Below are the code and all the weights of a small trained network. Each question names an input and a class and asks about switching units off, where a switched-off unit gives its printed mean instead of its output.

import numpy as np


def w(rows, s, z=0):
    codes = np.array(rows[::2]) - 128.0
    scale = np.full(codes.shape[1], s)
    scale[-1] = z or s
    return codes * scale


def norm(h):
    return h / np.sqrt((h * h).mean(-1, keepdims=True) + 1e-5)


def f(y):
    return np.maximum(y, 0)


def log_softmax(a):
    a = a - a.max(-1, keepdims=True)
    return a - np.log(np.exp(a).sum(-1, keepdims=True))


def net(x, mask):
    res = np.array(x, float).reshape(1, 5) / 4 @ E
    u = 0
    for l in range(4):
        y = f(norm(res) @ A[l][:, :-1].T + A[l][:, -1])
        res = res + np.where(mask[u : u + 6], y, B[l][:, -1]) @ B[l][:, :-1]
        u += 6
    return log_softmax(norm(res)[-1] @ U[:, :-1].T + U[:, -1])


A, B = {}, {}
E = w([
[103,139,141,70],'x0',
[113,129,136,84],'x1',
[179,30,255,167],'x2',
[128,122,131,136],'x3',
[29,247,190,209],'x4',
],0.0054)
A[0] = w([
[164,46,24,163,98],'0.n0',
[139,213,87,113,78],'0.n1',
[91,170,138,237,22],'0.n2',
[78,186,159,139,3],'0.n3',
[254,91,108,9,130],'0.n4',
[143,218,114,64,219],'0.n5',
],0.0094,0.002)
B[0] = w([
[46,73,132,101,205],'0.n0',
[254,173,69,129,193],'0.n1',
[63,71,48,157,205],'0.n2',
[87,21,138,27,184],'0.n3',
[87,83,152,171,254],'0.n4',
[112,79,229,119,215],'0.n5',
],0.0073,0.0066)
A[1] = w([
[82,93,82,172,175],'1.n0',
[124,140,160,149,94],'1.n1',
[201,122,249,169,204],'1.n2',
[117,121,173,86,202],'1.n3',
[71,186,151,161,80],'1.n4',
[65,210,138,158,255],'1.n5',
],0.012,0.0028)
B[1] = w([
[74,141,170,132,255],'1.n0',
[196,2,126,83,142],'1.n1',
[142,231,128,37,218],'1.n2',
[15,133,171,195,214],'1.n3',
[97,47,184,60,156],'1.n4',
[151,32,201,70,183],'1.n5',
],0.0093,0.0069)
A[2] = w([
[97,96,115,225,149],'2.n0',
[62,112,204,110,171],'2.n1',
[131,135,212,71,31],'2.n2',
[66,161,111,254,223],'2.n3',
[99,158,144,70,252],'2.n4',
[102,174,107,167,52],'2.n5',
],0.01,0.002)
B[2] = w([
[109,254,130,82,157],'2.n0',
[133,208,66,131,251],'2.n1',
[155,107,148,109,182],'2.n2',
[144,227,184,51,156],'2.n3',
[215,121,146,77,189],'2.n4',
[144,120,218,89,129],'2.n5',
],0.0067,0.013)
A[3] = w([
[48,161,80,104,32],'3.n0',
[134,194,176,67,204],'3.n1',
[122,127,44,106,252],'3.n2',
[59,47,237,217,152],'3.n3',
[168,251,82,127,22],'3.n4',
[78,255,147,14,190],'3.n5',
],0.0081,0.0024)
B[3] = w([
[117,111,250,87,160],'3.n0',
[237,157,19,170,200],'3.n1',
[253,89,119,19,144],'3.n2',
[12,186,47,70,158],'3.n3',
[116,137,24,169,144],'3.n4',
[150,232,173,210,254],'3.n5',
],0.0051,0.015)
U = w([
[35,17,186,114,136],'0',
[133,194,132,135,127],'1',
[149,149,153,159,187],'2',
[140,174,135,133,134],'3',
[255,96,181,115,126],'4',
[128,118,89,254,2],'5',
],0.012,0.0069)

Each question gives the input, the list of numbers given to net, and the class t.
The units are the neurons (one row each of A and B). Each row of codes is followed by its name. A weight is (code - 128) times the scale printed after its matrix; where a second scale follows, it is the last column's (A, B and U).
mask holds one flag per neuron, layer by layer. A switched-off neuron (its flag False) gives its mean, the last column of its row in B, instead of its output. The means were averaged over made-up inputs and are rounded, as every weight is.
A unit's drop is (log p(t) with every unit on - log p(t) with that unit switched off) / (log p(t) with every unit on - log p(t) with every unit switched off).
The circuit of an input: a set's keep is (log p(t) with only the set's units on - log p(t) with every unit switched off) / (log p(t) with every unit on - log p(t) with every unit switched off). Starting from the 12 units with the biggest drops (on a tie, the unit counted first), units are removed one at a time, each time the one whose removal leaves the highest keep (on an exact tie, the one counted first), for as long as the keep stays at least 0.8.
circuit, biggest first: the units of the circuit, biggest drop first
unit that matters most: the unit with the biggest drop
top k neurons: the k neurons with the biggest drops, biggest first
top k neurons in layer l: the k neurons of layer l with the biggest drops, biggest first
input [-4,-3,0,-1,8], class 0: circuit, biggest first => [1.n5; 1.n4]
input [4,-2,8,-8,8], class 0: circuit, biggest first => [1.n4; 1.n1; 3.n5]
input [5,2,2,4,6], class 0: circuit, biggest first => [1.n5; 1.n4]
input [-3,6,5,-1,-4], class 3: top neuron => [0.n1]
input [4,-3,-8,-1,5], class 4: top 3 neurons => [0.n1; 0.n4; 1.n5]
input [-3,-3,6,-1,-6], class 0: top 2 neurons => [0.n0; 0.n4]
input [1,-6,6,1,-6], class 0: top 2 neurons => [0.n0; 0.n4]
input [4,2,-5,4,-1], class 4: top 2 neurons => [0.n1; 0.n0]
input [0,5,-7,4,3], class 4: top 3 neurons => [0.n1; 1.n5; 1.n0]
input [-7,3,3,-2,-4], class 1: top 3 neurons => [1.n5; 0.n3; 0.n2]
input [-7,2,4,3,-5], class 1: top 4 neurons in layer 0 => [0.n3; 0.n0; 0.n2; 0.n5]
input [-6,-4,4,2,-4], class 1: top 2 neurons => [0.n0; 0.n1]
input [1,-5,-8,3,-1], class 4: top 3 neurons in layer 2 => [2.n1; 2.n0; 2.n3]
input [-5,2,-5,-2,8], class 0: unit that matters most => 1.n5
input [-2,-2,-6,-4,-8], class 0: top 2 neurons in layer 0 => [0.n0; 0.n4]
